Each row of numbers stands for one thing and depends on some of the facts below. Use the named rows to name the rest.

Known rows:
[ -3   2  11  -9   9 -15  -9   6 -21  -2   0   3  -4   6   2  10 -15  -2
   4  16   0  -6   1   4   3   0   6  -6  -6  20  14   0  -1  -5  -4  -2
 -12  -1  24  -4  -4  -2   4  20]: skogem
[  8   4   9  11  -4 -11   1   6  -3   1   4 -10  -5   8   1   4  -8  -4
  -4  15   5  -6   3   4  -7   0   7  -2  -6   6   6   4   6  -6   8  -6
 -23   0  16   2 -14  -4  -6  22]: drokli
[  8   5   9  10  -1  -9  -1   7  -4   3   7 -11  -3   5   4   2  -8  -5
  -4  19   4  -9   0   5 -10  -1   7  -2  -6   8   7   5   8  -5   5  -6
 -22   1  17   2 -12  -2  -5  19]: kagelas
[  8   4   8  14  -4  -9  -1   5  -1   2   6 -10  -2   6   2   2  -7  -5
  -7  15   3 -10   2   4  -9  -2   5  -3  -7   4   4   6   7  -7   7  -4
 -24   0  14   2 -14  -4  -8  20]: plomoklok
[ -1   1   7   7   0 -11  -8   5  -7  -4  -1   8   4   4  -2   3  -9  -2
  -5  13  -7 -13   1   2   2  -5  -1  -6  -9   9   3   4  -1  -9   0   5
 -19  -5  17  -2  -9  -8  -4  14]: treklis
[  4  -2  10  -1  22 -12  -6   2  -9  14   9   0   6   3  -1   3  -3  -9
 -16   6  10 -19  -8   6 -12  -3  -3 -12 -14  -1  -1  19   2  -4 -11  11
 -13  18  16   9  -5  20  -7  14]: nosas
[  0   7  19   1  -1 -12   0  17  -3   3  10  -5   3 -10  -4   0  -2   1
 -10  17  -7  -7  -9   8  -7   2  -1   8  -5  15  -3   3  11  -1  -4  10
 -19  -2  17   7  -6   8   0   9]: kiple
[  2   8  14   3  -1 -12   5  13  -2  -1   4  -5   1  -2  -7   3   1   4
  -7   6  -3  -7   2   4  -5   3  -5   6  -6  11  -5   4   8  -6   1   7
 -19  -2  15   3  -5  -1  -1  13]: beplur
[  8   6  10   8  -5 -11  -4   0   1   3  11   0  -7   9  -6  -2  -8  -3
   2   9  -4  -8  -3   2  -1  -2  -1   6 -10   1  -3  -3   1 -14  -4   1
 -19   6  16   1  -4   1  -2  10]: natiski
[  5   3   9   8   5 -22  -5  12  -4   2   2   7   0   4  -6   0  -9  -7
  -8  17   1  -3  -9   6 -10   1   8  -3  -7   3   2   7   7   3  -3   5
 -15   8  25   7  -8   9  -4   5]: plukom
[  0   1   7   8   0 -11  -8   5  -7  -4  -1   7   5   5  -2   3  -8  -1
  -5  12  -8 -13   2   1   2  -5  -2  -6  -8   9   3   4  -1  -9  -1   5
 -19  -5  17  -2  -9  -9  -4  13]: gada
[  7   7  12   2  -3 -13  -6   3  -3   3  12  -1  -9   7  -4  -2 -12  -4
   6  14  -5  -5  -7   2  -1   0   3   6  -8   4   2  -4   3 -10  -6  -1
 -16   7  21   1  -3   3   1  10]: guklal
[  1   8  16   0   1 -12   3  14  -5   0   6  -6   1  -5  -6   3   0   3
  -8  10  -4  -7  -1   5  -6   3  -3   5  -6  12  -3   4   8  -4  -1   7
 -17   0  16   5  -6   4  -1  12]: breskel
[ -1   7  19 -10   7 -14   4  12 -15  -1   5 -11  -4   0  -3   9  -3   3
  -1   9   4  -1   2   8  -3   7   1   5  -3  20   4   0   5  -1  -5   1
 -13   3  20   3  -1   6   5  19]: klakotram
[  3   8  15  -2   0 -13   5  14  -9  -5   3 -10  -1  -2  -3   5  -1   4
  -1   9  -2  -3   3   6  -5   5  -2   5  -1  17   1  -1   7   0  -6   4
 -16   1  19   4  -3   1   5  12]: dradro
[ 18   3   5  18  -4  -5   0   6  -9  -6   4 -24   6   1  16  -3   2  -3
   4  17   1 -15   1   8 -10  -1  -1 -11   5   6   8  -1   4   7 -16  -4
 -20  10  13  13 -13  -9   1  11]: stobenak
[  9   6   8   8   2  -8  -1   9  -5   6   8 -11  -4   4   6   2  -7  -5
  -4  19   4 -12  -1   3 -13  -3   7  -2  -8   8   8   7  11  -7   4  -5
 -21   1  19   0 -10  -1  -4  18]: betre
[  7   0   6   9   6 -19   0   8  -2   3   0   7   0   9  -5   4  -7  -7
  -9  10   5  -6  -1   7 -11  -1   5  -2  -8   5   1   6   5   0  -4   5
 -16   9  24   3  -4   5  -2   7]: stufum
[ 19  12   0  10  -2  -4  -3   9  -6   1   9 -10  -2   3   9  -9  -1  -2
  13  13  -9 -20  -4  -4 -13  -5  -6   0  -5  -1   3  -5   9  -7 -24   0
 -11  13  26   2   2  -5  10  -4]: duta
[ 17   4   7  12  -6  -6  -5  -1  -5  -3  10 -13   2   3   8  -7  -1  -2
  11  11  -6 -14  -4   6  -3  -2  -8  -2   1   1   0  -7  -3  -2 -26   3
 -16  15  14  11  -3  -3   6   3]: kagre
[  2   7  15  -1   0 -12   4  14  -5  -1   6  -7   1  -3  -4   4  -1   4
  -6   9  -3  -6   0   7  -6   4  -3   6  -4  15  -2   2   8  -3  -3   6
 -17  -1  17   4  -4   2   3  12]: plorol

There are 2 kinds of fact about the things: ziba, klopur.
[dradro plorol beplur zitotres plitim skigu trekes rabri vuskun klakotram forital nalen klaklu bruflen bridrel pluklim drufar vustu plilir guvi brikleran subu breskel kaste kiple gradon] ziba c
[feso treklis skekli droflem gada nipok plogon skanik dreror vizin sabro subrarin skigri skogem rorar vosen trodre droka fliler flagu klugri plogezas muplun lubro kletrik triklel skibor lisor dritutus] ziba e
[grebol repaval vitrek staski mekik viplam flaklor dutri balam zikir gristor ratru tobiklom nosas flebrikom keplek kanumi zovi plukom nikin brusken stistuk stufum triki] ziba a
[skastos grimopar groski brodram storeflom zuzo plomoklok sizin padel galustan flenul drokli stobenak susker skene kagelas drabu betre] ziba d
[bako duta drozo plaklas tipin pleplus fenizom guklal vipligal bebu fepek palizir lomuk tretor buplik nimel vugul kofum kagre risiklan zistek nubruk virek natiski] ziba b
[dradro skigu galustan] klopur stobenak
[dradro zitotres dutri skigri zikir bebu] klopur flaklor
[plorol tipin] klopur zikir
[feso rabri nosas] klopur tobiklom
[grebol] klopur treklis
[skastos duta repaval nipok flaklor dutri vosen forital zikir tobiklom fepek keplek kagre stobenak gradon] klopur skene
[skastos skanik vizin fliler flebrikom brusken kiple] klopur zistek
[bako trekes skogem klakotram] klopur dutri
[zitotres klugri] klopur drufar
[plitim gristor fepek palizir risiklan] klopur bridrel
[duta groski mekik balam fenizom galustan drufar] klopur lomuk
[skigu viplam guklal] klopur bebu
[skekli nubruk] klopur droka
[skekli flenul lisor] klopur plilir
[plaklas] klopur trodre
[plaklas] klopur natiski
[groski skanik guklal plukom kiple] klopur vipligal
[vitrek skogem bebu lisor] klopur drokli
[vitrek] klopur viplam
[tipin klugri] klopur kletrik
[plogon] klopur plitim
[skanik pleplus triklel nubruk] klopur sizin
[brodram] klopur grimopar
[dreror dritutus] klopur trekes
[storeflom] klopur dritutus
[sabro] klopur balam
[mekik] klopur fenizom
[subrarin] klopur rorar
[vuskun virek susker] klopur skekli
[vuskun skigri vosen] klopur duta
[zuzo] klopur lubro
[zuzo] klopur plukom
[skigri galustan kagelas] klopur vuskun
[skogem trodre pluklim] klopur groski
[rorar muplun] klopur pluklim
[zikir nimel kaste kiple] klopur fepek
[klaklu] klopur subu
[fliler brusken] klopur buplik
[padel] klopur feso
[ratru] klopur kanumi
[galustan] klopur stufum
[bridrel vugul triklel susker kiple] klopur plogezas
[keplek kanumi lisor] klopur nalen
[zovi] klopur plomoklok
[pluklim] klopur zitotres
[kofum] klopur droflem
[kletrik] klopur flagu
[vustu gradon] klopur gada
[plukom] klopur flebrikom
[plukom] klopur vizin
[nikin risiklan brikleran zistek] klopur nimel
[brusken] klopur rabri
[breskel] klopur triki
[breskel] klopur brusken
[virek] klopur betre
[virek] klopur bako
[kaste] klopur stistuk
[kaste] klopur skogem
[kiple] klopur nosas
[kagelas] klopur guvi
[kagelas] klopur skigu
[lisor] klopur drozo
[stufum] klopur bruflen
[betre] klopur mekik

Which thing is each row?
No name comes twice in this set of rows, the named rows included.
[  5   0  11   9   3 -21  -4  12  -2   4   5   8   1   3  -2   1 -10  -9
 -10  21   0  -4 -11  12 -11  -1  11   0  -4  11   2   3   8   5  -6   6
 -18   6  26   7  -5  10  -1   2] | nikin
[ -3   7  20 -17  11 -15   4  11 -20  -1   6 -13  -7   1  -2  12  -5   3
   1   8   7   2   2   9  -3   9   3   4  -2  24   7   1   3  -1  -5   0
 -11   4  20   2   0   9   7  23] | trekes
[ 13  -4   5  10  16 -10  -5   1 -12   2   4 -10  14   1   9  -2   5  -6
  -7   5   7 -22  -5   9 -12  -2  -9 -18  -3  -2  -1  11  -3   7 -29  11
 -12  25  14  17  -6  10  -1   6] | tobiklom
[  3   3  13   9   1 -26 -11  17  -4   1   5   8   4  -4  -8  -5 -11  -9
  -9  26  -6   0 -20   5  -8   3  12  -3  -7   0   4   6   9  11  -5   7
 -15   8  24  14 -13  14  -6   3] | flebrikom
[  9   1  12  11  -1  -7   0   5   0   8   9  -9  -1   5   6   4  -7  -6
  -9  19   5 -13  -1  10 -11  -5   7   0  -6  12   4   5   8  -8   5  -3
 -26  -2  16   1 -10  -2  -5  17] | susker
[  7   1   4   9   2  -8  -9   6 -13  -8  -1  -3  10   0  10  -1  -3  -1
   3  15 -10 -19   1   4  -2  -5  -5 -13  -1  11   7  -1  -2   1 -18   5
 -16   2  17   5  -7 -11   4   6] | vosen
[ 10  14   2   5   5  -7  -1  20 -10   8   7 -11  -8   2   7   1  -8  -4
   0  23   0 -15  -3  -5 -19  -3   9  -2 -12   4  14   8  21  -8   3  -9
 -14   1  29  -5  -8  -2   1  13] | groski
[ 12   5  10  15  -6 -10  -7  11  -7  -2   9 -19   6  -5  11  -7  -4  -5
  -1  26  -4 -12 -10   6 -10   1   5  -9   0   3   8   2   8   8  -9  -2
 -21   7  13  16 -18  -1  -4  12] | skastos
[  8   5  11   7  -1  -8   4  12  -7  -6   3 -15   7  -6   2   0   6   5
  -2   7  -5 -12   2   7  -7   3  -9   0   1  11  -3   0   5   3 -15   7
 -17   5  13  11  -5  -3   4   7] | gradon
[  2  -3  21   4   0  -4   7   7   7  13  13  -4   4  -2   6   7  -1  -2
 -16  13  -1 -17  -1  26 -12  -9  -3  14  -2  35  -9   1  11  -9  -5  14
 -29  -9  18  -3   7   2   5   4] | bridrel
[  8   2  13   6  -3  -8  -4  -2   4   9  16   0  -5   8   0  -1 -10  -5
  -1  13  -3 -12  -6   9  -3  -6   0   8  -8  10  -4  -3   2 -15  -7   4
 -22   4  18  -1   1   3   1   7] | vugul
[  8   4  11   6   4  -8  -3   6  -7   8  10 -13  -2   3   5   3  -6  -6
  -7  17   6 -15  -3   5 -10  -2   5  -5  -9   6   6  10   7  -7   3  -3
 -22   4  14   4 -12   3  -7  21] | padel
[  7   3  19   5  -8 -13  -9   5   2   8  19   0  -5   0   2  -5 -13  -7
   3  27 -10  -6 -18  13  -3  -4   8  11  -4  15   1  -8   7  -5 -11   4
 -21   2  22   5  -2   7   3   2] | nimel

Now the same things, written a new way:
Some things and their rows:
[ 10   9 -24   0   2  -5   4 -21  -7  15  -7  -5   3   4  11]: plukom
[  4   2 -31  -5   4   2   8   5 -15   0   5   1   7   8   1]: tretor
[ 13   1 -25   0   2   2   4  -7  -4   7  10   4   8   5 -11]: dreror
[  8  -2 -26   5  -3  -4   5  19   2   6  11   3  -2   2 -17]: stobenak
[ 12  10 -24  -5  -1  -7   0   1 -14  24   6 -11   9   5  18]: triklel
[  9   1 -26  -1   2   1   5   3   1  12   7   0   2   5 -13]: trodre
[  1   7 -25  -3  -4 -16   6  16  -2  20  14 -12  -3   7  10]: sizin
[  3  -1 -27  -4   3  -2   2   3  -1   2   5   2   3   5  -6]: natiski
[ 11  -2 -28  -4  -1 -14   2  23   0  12  21  -8   4   5   5]: skekli
[ 10  -3 -31   0  -1  -8   5  13  -7   7  15   0   6   6 -14]: betre
[  6   0 -28  -4   0 -17   1  17   3  18  21 -10  -1   7   9]: droka
[  8  -8 -32  -5   2  -1   5  14  10   5   1  -2  -5   5  -8]: bruflen
[  1   1 -24   9  -7 -12  19  33  20   2  15   3  -9   4  -5]: skene
[ 12   5 -33  -3   3  -8  -3  -6  -9  10   8  -6   3   1  -2]: ratru
[  2   3 -29   0   5  -4  -1 -13  12  12  -3 -11   3  11  -5]: subu
[ 15  -3 -24   4   1  10   5  20  -4   6   0  -1  -5   2  -7]: nipok
[ 11   0 -25   0  -1   3   6   6  -6  -2  -1   7   4  -1  -1]: kagre
[ 13  13 -22   0   0   0   2  -4 -13  23  -1  -8  10   4   9]: skanik
[ 14  -7 -30  -3   2  -3   0 -13   5   1   7   0   2   3 -11]: mekik
[ 15  -6 -25  -2   0   2   4  15   1   7   5  -2   3   4  -6]: skogem
[ -1   1 -24  -2  -2  -4   5  24   0   6  10  -4 -11   3  15]: vipligal

Rows to name:
No name comes twice in this set of rows, the named rows included.
[ 12   7 -21   4  -2   3   5   1 -12  14  -8  -1   5  -1  -5] | skastos
[  5  -7 -30  -4  -1 -12   0  21  -1   2  16  -2   1   5  10] | drozo
[  5  -4 -29  -2  -2 -11   5  27   8  11  19  -1  -5   5  -7] | drokli
[  6  -6 -33  -5  -2 -19   2   9   9  10  19  -7  -3   6  14] | plilir
[  6  -2 -31  -2  -1 -13   5   6  13   6  14  -2  -7   4   4] | nalen
[  7   2 -26  -1   0  -9   6  -3   6   6   4  -2  -3   3   6] | stistuk
[ 13  -2 -29  -4  -2  -9  -3  15 -10  15  18  -7   7   7  -4] | flenul
[  5   3 -29  -6   5   6  -2  -8 -14   8   1   0   8   7  -3] | kofum
[ 14 -10 -24  -5  -2  -3  -5 -10 -11   5  18   1  11   5   6] | virek
[ 10   9 -18  -3   1   5   7 -10  -9  18  -7  -4   6   4   8] | fliler
[ 12  -1 -31  -5   1   0  -6  24 -26  11   4 -15   3   6  20] | nubruk

